Here is a tiny trained network, its code and every weight. The questions are about switching its units off for an input and a class, where a switched-off unit gives its printed mean instead of its output.

import numpy as np


def w(rows, s, z=0):
    codes = np.array(rows[::2]) - 128.0
    scale = np.full(codes.shape[1], s)
    scale[-1] = z or s
    return codes * scale


def norm(h):
    return h / np.sqrt((h * h).mean(-1, keepdims=True) + 1e-5)


def f(y):
    return y / 2 * (1 + np.tanh(0.7978845608 * (y + 0.044715 * y**3)))


def log_softmax(a):
    a = a - a.max(-1, keepdims=True)
    return a - np.log(np.exp(a).sum(-1, keepdims=True))


def net(x, mask):
    res = np.array(x, float).reshape(1, 7) / 4 @ E
    u = 0
    for l in range(2):
        y = f(norm(res) @ A[l][:, :-1].T + A[l][:, -1])
        res = res + np.where(mask[u : u + 7], y, B[l][:, -1]) @ B[l][:, :-1]
        u += 7
    return log_softmax(norm(res)[-1] @ U[:, :-1].T + U[:, -1])


A, B = {}, {}
E = w([
[146,152,140,208,152,136,162,162,153,87,120,106],'x0',
[94,96,165,185,92,199,165,196,97,115,184,123],'x1',
[122,210,110,176,112,181,17,134,68,40,118,98],'x2',
[89,141,166,137,123,149,120,131,110,140,154,102],'x3',
[184,76,46,99,84,92,157,100,122,137,91,153],'x4',
[101,145,189,122,151,86,146,150,119,153,131,136],'x5',
[146,122,110,143,57,120,156,86,71,145,93,2],'x6',
],0.0032)
A[0] = w([
[158,152,126,162,160,134,111,161,139,76,107,124,3],'0.n1',
[130,165,116,105,121,138,46,95,121,107,110,75,139],'0.n2',
[121,191,121,113,156,81,50,96,109,111,107,180,44],'0.n3',
[76,146,254,131,170,135,130,198,133,128,160,159,117],'0.n4',
[145,171,120,118,158,125,52,158,136,85,107,189,9],'0.n5',
[155,159,128,187,115,113,143,172,106,84,103,91,113],'0.n6',
[166,200,106,158,145,110,65,109,132,76,88,73,116],'0.n7',
],0.009,0.0024)
B[0] = w([
[122,108,80,176,41,160,133,140,156,135,172,191,157],'0.n1',
[76,125,162,79,93,100,142,121,47,201,115,125,208],'0.n2',
[145,74,215,182,171,153,253,186,203,137,147,91,199],'0.n3',
[91,158,237,137,179,109,177,123,153,180,143,81,255],'0.n4',
[138,232,169,197,206,111,40,127,189,53,166,135,197],'0.n5',
[148,132,136,188,127,170,171,169,150,97,102,68,180],'0.n6',
[51,180,67,83,91,148,98,55,76,207,158,149,225],'0.n7',
],0.006,0.0076)
A[1] = w([
[147,69,100,94,164,175,76,127,177,91,170,156,33],'1.n1',
[130,166,98,91,151,88,89,76,134,140,113,159,74],'1.n2',
[105,90,195,87,140,174,67,162,93,88,149,117,6],'1.n3',
[79,145,135,74,174,134,87,134,129,155,162,254,21],'1.n4',
[179,118,168,147,178,62,101,141,130,72,140,149,60],'1.n5',
[183,99,126,90,168,33,153,116,139,128,86,157,20],'1.n6',
[124,51,163,80,112,145,108,167,109,125,164,178,129],'1.n7',
],0.0091,0.0015)
B[1] = w([
[171,90,90,149,74,141,174,169,67,100,55,80,143],'1.n1',
[103,102,159,165,109,108,222,146,129,190,106,145,159],'1.n2',
[135,110,111,135,122,85,214,82,179,191,114,72,141],'1.n3',
[132,131,170,254,167,180,137,167,213,55,168,93,205],'1.n4',
[123,67,106,96,38,152,234,127,46,195,81,20,184],'1.n5',
[196,148,94,55,149,50,120,86,207,165,51,223,253],'1.n6',
[105,187,138,161,100,161,122,137,22,107,140,29,159],'1.n7',
],0.0049,0.0041)
U = w([
[100,148,219,157,178,134,158,143,168,146,164,95,179],'0',
[167,84,94,73,115,121,89,129,101,98,142,159,10],'1',
[122,161,100,159,138,153,52,135,150,79,172,196,100],'2',
[180,95,87,167,106,163,142,175,116,63,105,120,122],'3',
[134,80,116,68,176,111,2,139,118,37,143,151,1],'4',
[128,61,124,56,172,120,4,141,118,35,150,167,2],'5',
[193,97,104,65,145,64,145,110,180,147,73,185,141],'6',
[86,137,103,80,73,131,97,89,38,174,128,106,158],'7',
],0.0099,0.0052)

Each question gives the input, the list of numbers given to net, and the class t.
The units are the neurons (one row each of A and B). Each row of codes is followed by its name. A weight is (code - 128) times the scale printed after its matrix; where a second scale follows, it is the last column's (A, B and U).
mask holds one flag per neuron, layer by layer. A switched-off neuron (its flag False) gives its mean, the last column of its row in B, instead of its output. The means were averaged over made-up inputs and are rounded, as every weight is.
A unit's drop is (log p(t) with every unit on - log p(t) with that unit switched off) / (log p(t) with every unit on - log p(t) with every unit switched off).
The circuit of an input: a set's keep is (log p(t) with only the set's units on - log p(t) with every unit switched off) / (log p(t) with every unit on - log p(t) with every unit switched off). Starting from the 12 units with the biggest drops (on a tie, the unit counted first), units are removed one at a time, each time the one whose removal leaves the highest keep (on an exact tie, the one counted first), for as long as the keep stays at least 0.8.
circuit, biggest first: the units of the circuit, biggest drop first
unit that matters most: the unit with the biggest drop
top k neurons: the k neurons with the biggest drops, biggest first
top k neurons in layer l: the k neurons of layer l with the biggest drops, biggest first
drop when u is switched off: that unit's drop, to one decimal
input [6,-2,7,-5,2,-2,0], class 2: circuit, biggest first => 0.n4
input [-5,-4,-5,8,2,-7,-2], class 6: top 4 neurons => 0.n7; 1.n6; 0.n5; 0.n1
input [-6,0,-8,6,-5,-8,6], class 7: top 3 neurons => 0.n4; 0.n3; 0.n5
input [-6,-1,-6,4,0,-7,-5], class 3: circuit, biggest first => 0.n4; 1.n1; 0.n2
input [-6,-2,-7,-8,-4,1,1], class 6: top 2 neurons => 1.n6; 0.n7
input [-6,8,-3,4,4,1,2], class 7: circuit, biggest first => 0.n4; 0.n3
input [3,1,-1,5,-7,-7,7], class 7: top 2 neurons in layer 0 => 0.n3; 0.n4
input [-1,-1,4,-1,-7,1,3], class 7: top 2 neurons => 0.n7; 0.n2
input [8,5,-2,1,8,5,0], class 3: circuit, biggest first => 0.n4; 0.n3; 0.n2
input [-2,-7,2,3,-2,-5,2], class 7: top 2 neurons => 0.n2; 0.n7
input [1,-4,5,-5,1,1,0], class 2: top 3 neurons in layer 0 => 0.n7; 0.n5; 0.n4
input [-8,-1,-8,-3,-5,-1,4], class 6: top 4 neurons => 0.n7; 1.n6; 0.n2; 0.n4
input [-8,-8,-1,-4,-2,7,2], class 6: top 2 neurons => 0.n4; 1.n6
input [5,1,0,6,8,7,2], class 3: top 2 neurons in layer 0 => 0.n4; 0.n6
input [7,-3,0,-4,4,-5,-1], class 7: unit that matters most => 0.n7
input [1,-1,8,-8,1,2,4], class 7: top 2 neurons => 0.n7; 0.n2
input [-7,-3,-8,-5,-7,-1,3], class 6: top 2 neurons => 0.n7; 1.n6
input [-3,5,-5,-8,-3,-8,3], class 3: top 4 neurons => 0.n4; 0.n2; 0.n7; 1.n1
input [0,-5,7,-2,6,-5,-7], class 0: top 2 neurons in layer 0 => 0.n3; 0.n2
input [6,-5,4,-7,0,7,6], class 7: circuit, biggest first => 0.n7
input [2,-4,-7,-1,1,-4,-5], class 6: drop when 1.n6 is switched off => 0.9
input [8,1,3,-2,3,-2,-2], class 2: drop when 0.n7 is switched off => 0.1
input [-2,-8,-7,0,-7,-5,7], class 6: drop when 1.n6 is switched off => 0.1
